Here is a tiny trained network, its code and every weight. The questions are about switching its units off for an input and a target symbol, where a switched-off unit gives its printed mean instead of its output.

import numpy as np


def w(rows, s, z=0):
    codes = np.array(rows[::2]) - 128.0
    scale = np.full(codes.shape[1], s)
    scale[-1] = z or s
    return codes * scale


def f(y):
    return np.maximum(y, 0)


def softmax(a):
    e = np.exp(a - a.max(-1, keepdims=True))
    return e / e.sum(-1, keepdims=True)


def log_softmax(a):
    a = a - a.max(-1, keepdims=True)
    return a - np.log(np.exp(a).sum(-1, keepdims=True))


def net(x, mask):
    ids = ['βεζηλμξφ'.index(c) for c in x.split()]
    T = len(ids)
    res = E[ids] + P[:T]
    u = 0
    for l in range(3):
        q, k, v = (res @ M[l].T for M in (Q, K, V))
        z = softmax(np.where(np.tri(T) > 0, q @ k.T / 2**0.5, -1e9)) @ v
        res = res + np.where(mask[u], z, O[l][:, -1]) @ O[l][:, :-1]
        u += 1
        y = f(res @ A[l][:, :-1].T + A[l][:, -1])
        res = res + np.where(mask[u : u + 8], y, B[l][:, -1]) @ B[l][:, :-1]
        u += 8
    return log_softmax(res[-1] @ U[:, :-1].T + U[:, -1])


Q, K, V, O, A, B = {}, {}, {}, {}, {}, {}
E = w([
[139,98,247],'β',
[164,151,132],'ε',
[155,42,117],'ζ',
[167,138,143],'η',
[162,150,138],'λ',
[29,80,162],'μ',
[165,144,140],'ξ',
[95,159,89],'φ',
],0.016)
P = w([
[218,185,77],'0',
[154,136,2],'1',
[177,153,62],'2',
[169,147,69],'3',
[162,139,77],'4',
[154,136,83],'5',
[150,129,90],'6',
[142,125,92],'7',
[138,122,95],'8',
[136,117,101],'9',
[133,112,107],'10',
[133,111,111],'11',
[129,106,115],'12',
],0.0086)
Q[0] = w([
[18,236,142],'L0H1',
[130,12,113],'L0H1',
],0.011)
K[0] = w([
[37,249,137],'L0H1',
[116,62,143],'L0H1',
],0.016)
V[0] = w([
[35,254,89],'L0H1',
[204,127,54],'L0H1',
],0.0081)
O[0] = w([
[228,76,226,2],'L0H1',
[160,1,37,145],'L0H1',
],0.0064,0.0043)
A[0] = w([
[213,223,34,42],'L0N1',
[96,144,164,36],'L0N2',
[214,109,218,4],'L0N3',
[241,255,155,128],'L0N4',
[99,150,193,32],'L0N5',
[118,153,148,194],'L0N6',
[216,48,216,24],'L0N7',
[61,47,45,61],'L0N8',
],0.0079,0.0029)
B[0] = w([
[41,234,241,251],'L0N1',
[144,83,197,154],'L0N2',
[173,160,90,165],'L0N3',
[180,187,72,215],'L0N4',
[195,54,195,189],'L0N5',
[182,121,152,221],'L0N6',
[178,237,103,171],'L0N7',
[88,248,108,235],'L0N8',
],0.012,0.0024)
Q[1] = w([
[55,207,195],'L1H1',
[85,9,168],'L1H1',
],0.016)
K[1] = w([
[139,104,7],'L1H1',
[112,84,137],'L1H1',
],0.019)
V[1] = w([
[197,121,2],'L1H1',
[169,154,139],'L1H1',
],0.0063)
O[1] = w([
[126,183,3,246],'L1H1',
[101,155,180,229],'L1H1',
],0.0052,0.0012)
A[1] = w([
[62,108,91,106],'L1N1',
[109,3,168,171],'L1N2',
[151,119,54,253],'L1N3',
[127,102,116,60],'L1N4',
[212,134,75,96],'L1N5',
[145,172,118,97],'L1N6',
[127,130,124,75],'L1N7',
[137,105,114,43],'L1N8',
],0.017,0.0041)
B[1] = w([
[171,100,58,198],'L1N1',
[26,238,101,230],'L1N2',
[93,109,250,217],'L1N3',
[125,186,140,128],'L1N4',
[96,165,75,172],'L1N5',
[123,108,96,254],'L1N6',
[139,127,117,129],'L1N7',
[137,186,171,128],'L1N8',
],0.023,0.0049)
Q[2] = w([
[71,170,253],'L2H1',
[107,181,79],'L2H1',
],0.0055)
K[2] = w([
[155,4,105],'L2H1',
[167,112,220],'L2H1',
],0.0045)
V[2] = w([
[70,110,99],'L2H1',
[181,250,113],'L2H1',
],0.015)
O[2] = w([
[149,83,113,179],'L2H1',
[249,178,115,246],'L2H1',
],0.013,0.012)
A[2] = w([
[125,163,237,16],'L2N1',
[144,141,25,158],'L2N2',
[127,156,19,20],'L2N3',
[97,100,128,255],'L2N4',
[108,43,195,53],'L2N5',
[108,7,171,106],'L2N6',
[82,61,99,61],'L2N7',
[65,172,53,42],'L2N8',
],0.012,0.0052)
B[2] = w([
[16,46,249,171],'L2N1',
[81,196,76,248],'L2N2',
[66,45,234,219],'L2N3',
[59,48,132,174],'L2N4',
[219,109,58,150],'L2N5',
[139,165,73,159],'L2N6',
[148,213,224,157],'L2N7',
[229,131,97,219],'L2N8',
],0.017,0.012)
U = w([
[8,230,60,164],'β',
[221,186,70,196],'ε',
[253,110,210,160],'ζ',
[78,117,225,89],'η',
[64,37,65,219],'λ',
[67,108,104,60],'μ',
[46,97,98,86],'ξ',
[84,133,131,1],'φ',
],0.0063,0.0071)

Each question gives the input, a string of symbols that net reads in full, and the target symbol t.
The units are the heads (2 rows each of Q, K, V and O) and the neurons (one row each of A and B). Each row of codes is followed by its name. A weight is (code - 128) times the scale printed after its matrix; where a second scale follows, it is the last column's (O, A, B and U).
mask holds one flag per unit, layer by layer, with each layer's heads first. A switched-off unit (its flag False) gives its mean, the last column of its rows in O or B, instead of its output. The means were averaged over made-up inputs and are rounded, as every weight is.
A unit's drop is (log p(t) with every unit on - log p(t) with that unit switched off) / (log p(t) with every unit on - log p(t) with every unit switched off).
The circuit of an input: a set's keep is (log p(t) with only the set's units on - log p(t) with every unit switched off) / (log p(t) with every unit on - log p(t) with every unit switched off). Starting from the 12 units with the biggest drops (on a tie, the unit counted first), units are removed one at a time, each time the one whose removal leaves the highest keep (on an exact tie, the one counted first), for as long as the keep stays at least 0.8.
units of the circuit, in order: the units of the circuit, biggest drop first
unit that matters most: the unit with the biggest drop
top k neurons: the k neurons with the biggest drops, biggest first
top k neurons in layer l: the k neurons of layer l with the biggest drops, biggest first
input ε ξ β φ ε β λ ζ η, target η: units of the circuit, in order : [L0H1; L1N3]
input φ η μ β, target β: unit that matters most : L2N2
input φ ξ η β φ, target ε: units of the circuit, in order : [L1N2; L2N1]
input β ε φ ε β μ β η φ β η, target ε: units of the circuit, in order : [L1N2; L2N3]
input φ μ β ξ β μ μ β φ β μ μ, target η: units of the circuit, in order : [L2N1; L0H1]
input β β β β φ ζ β β β φ φ ξ, target λ: top 3 neurons : [L1N3; L1N2; L1N6]
input β ε φ μ β β ξ β λ ε ξ, target ε: units of the circuit, in order : [L1N2; L2N3]
input β φ β φ β φ, target ζ: top 2 neurons in layer 1 : [L1N2; L1N3]
input η μ φ μ β μ, target ζ: top 3 neurons in layer 1 : [L1N3; L1N6; L1N2]
input β λ λ β φ μ φ β, target ζ: top 2 neurons in layer 0 : [L0N3; L0N7]
input μ β φ β ε β ε β φ β β, target η: units of the circuit, in order : [L2N1; L1N1]
input β ζ φ μ φ, target λ: top 4 neurons in layer 2 : [L2N4; L2N5; L2N2; L2N6]
input φ φ β β, target ε: top 3 neurons : [L1N3; L0N1; L1N2]
input η φ φ ξ φ μ λ η ξ η, target ζ: units of the circuit, in order : [L1N2]
input μ β ξ β μ β φ φ β μ η β, target η: top 2 neurons : [L2N1; L0N5]
input β β λ λ β λ β φ ζ β λ, target η: top 4 neurons in layer 1 : [L1N3; L1N1; L1N5; L1N2]
input ξ β β ζ φ β β φ μ ξ, target λ: top 3 neurons : [L1N3; L1N2; L2N2]
input μ β β, target ε: top 4 neurons in layer 0 : [L0N1; L0N4; L0N3; L0N7]
input ε ξ β, target β: top 2 neurons in layer 2 : [L2N2; L2N8]
input μ β λ ε β μ, target ε: top 4 neurons : [L2N8; L1N3; L0N1; L1N2]
input β β β β ζ β η μ β φ β λ, target λ: top 4 neurons : [L1N3; L1N2; L1N6; L1N1]
input ζ η λ φ φ μ φ η, target λ: unit that matters most : L0H1
